[[-2.96 -0.95  2.18  1.14]
 [ 2.63 -5.57  3.85  6.01]
 [ 2.65 -2.46 -2.36 -0.76]
 [ 2.51 -3.57  5.41  5.78]
 [-3.50 -3.98  5.66  4.27]]
->
[[ 2.63 -5.57  3.85]
 [ 2.65 -2.46 -2.36]]

[[-0.14 -0.54 -0.51 -3.76]
 [ 0.85 -2.37  2.29 -1.90]
 [-1.64 -1.70  1.02 -2.22]
 [ 0.10  1.90  6.37 -0.79]
 [-0.64 -1.12 -3.46 -3.84]]
->
[[ 0.85 -2.37  2.29]
 [-1.64 -1.70  1.02]]

[[ 4.77 -4.44 -5.29 -1.80]
 [ 4.14 -4.87 -5.02 -1.96]
 [-3.35  3.29  3.00 -0.93]]
->
[[ 4.14 -4.87 -5.02]
 [-3.35  3.29  3.00]]

[[ 0.30 -5.14 -4.05  0.85]
 [-0.68 -2.37 -4.05  0.92]
 [ 1.43 -5.14 -4.05  0.92]]
->
[[-0.68 -2.37 -4.05]
 [ 1.43 -5.14 -4.05]]

[[ 5.12  3.56  0.14]
 [ 6.60  3.40 -0.78]
 [-6.06 -3.37 -0.76]
 [-6.35 -3.33 -0.34]]
->
[[ 6.60  3.40 -0.78]
 [-6.06 -3.37 -0.76]]

[[ 4.88  0.02 -5.24  1.93]
 [ 5.54 -0.93  1.47  3.35]
 [ 2.54 -4.10  1.12  3.95]
 [-1.14  2.89 -5.14  4.53]]
->
[[ 5.54 -0.93  1.47]
 [ 2.54 -4.10  1.12]]
---
[[-1.64  3.34 -3.10 -1.52]
 [-0.80  3.37 -4.99 -5.65]
 [-1.08  0.18 -4.89  2.87]
 [ 1.25  1.24 -4.18 -1.06]]
->
[[-1.64  3.34]
 [-0.80  3.37]
 [-1.08  0.18]]

[[-0.48 -1.56  6.32  5.94]
 [ 4.21  1.64 -1.14  3.87]
 [-0.57  6.32 -1.05 -3.56]
 [ 2.22  4.42  5.15 -2.20]
 [ 2.13  3.70  1.50 -5.36]]
->
[[-0.48 -1.56]
 [ 4.21  1.64]
 [-0.57  6.32]]

[[ 4.24 -0.20 -0.18]
 [-2.17 -0.79 -5.19]
 [-1.36  3.61 -4.04]]
->
[[ 4.24 -0.20]
 [-2.17 -0.79]
 [-1.36  3.61]]

[[ 3.54  6.58  0.81]
 [-0.04  0.91  6.84]
 [ 0.53  6.25  4.00]
 [ 0.01  0.38  5.35]]
->
[[ 3.54  6.58]
 [-0.04  0.91]
 [ 0.53  6.25]]

[[ 2.81  4.23 -1.58]
 [ 0.83 -1.02  3.13]
 [-0.98 -1.79 -2.47]
 [ 1.44 -3.65  7.05]]
->
[[ 2.81  4.23]
 [ 0.83 -1.02]
 [-0.98 -1.79]]

[[ 5.94  6.08 -0.09 -0.02]
 [ 5.93  5.87  0.01  6.00]
 [ 0.11  6.04 -0.05  5.93]
 [ 6.03  5.90 -0.09  5.97]
 [ 5.91  6.02 -0.09  6.07]]
->
[[5.94 6.08]
 [5.93 5.87]
 [0.11 6.04]]

[[ 0.30 -5.80  1.66 -2.10  5.83]
 [-0.13 -5.79  1.85 -1.92  7.06]
 [-0.32 -5.80  1.66 -2.12  5.70]]
->
[[ 0.30 -5.80]
 [-0.13 -5.79]
 [-0.32 -5.80]]

[[-0.20  3.53 -0.31  5.43]
 [-1.12 -3.00  1.52 -0.82]
 [ 6.69 -6.19 -1.83 -6.08]
 [ 4.23  0.65  0.54 -1.34]]
->
[[-0.20  3.53]
 [-1.12 -3.00]
 [ 6.69 -6.19]]
---
[[-5.99 -2.98 -4.65 -3.71 -0.17]
 [-0.32 -2.64 -1.90  3.48  2.63]]
->
[[-2.98 -4.65]
 [-2.64 -1.90]]

[[ 5.42 -2.61 -0.24 -3.72  2.88]
 [ 4.95 -2.42 -0.24 -3.36  2.57]
 [ 3.78 -1.99 -0.16 -2.78  2.03]
 [ 3.90 -2.28 -0.03 -3.09  2.24]]
->
[[-2.61 -0.24]
 [-2.42 -0.24]]

[[ 7.07  3.92 -2.21  6.77 -0.93]
 [ 3.23  1.66  1.50  2.39 -0.34]]
->
[[ 3.92 -2.21]
 [ 1.66  1.50]]

[[-4.41  3.06 -2.83]
 [-4.99  2.46  1.71]]
->
[[ 3.06 -2.83]
 [ 2.46  1.71]]

[[ 2.75  1.34 -6.68  4.28 -4.70]
 [-1.34 -2.10 -2.05 -0.81  1.32]]
->
[[ 1.34 -6.68]
 [-2.10 -2.05]]

[[-1.55  0.36  3.89  1.60  0.34]
 [ 5.81  3.47 -4.24 -3.69  2.26]
 [ 2.56 -3.90  2.08 -2.21  0.05]
 [ 2.80  1.76 -1.51  0.84 -0.52]]
->
[[ 0.36  3.89]
 [ 3.47 -4.24]]

[[-3.41 -2.78 -6.18 -2.60 -1.60]
 [-0.98 -2.04 -2.43 -2.08  0.58]]
->
[[-2.78 -6.18]
 [-2.04 -2.43]]

[[ 2.92  0.34  1.49  0.90 -1.18]
 [ 2.75 -0.77  4.71 -2.29 -0.88]
 [ 4.41  5.18  3.29  2.51 -0.62]
 [ 2.60 -3.39  2.67  0.52 -0.09]
 [-2.74 -0.24 -0.64 -4.12  1.11]]
->
[[ 0.34  1.49]
 [-0.77  4.71]]

[[ 2.11  5.08  6.28 -0.90  0.23]
 [ 0.65  6.92  4.34  1.01  1.55]
 [ 1.11  1.38  0.11  1.15  0.23]]
->
[[5.08 6.28]
 [6.92 4.34]]
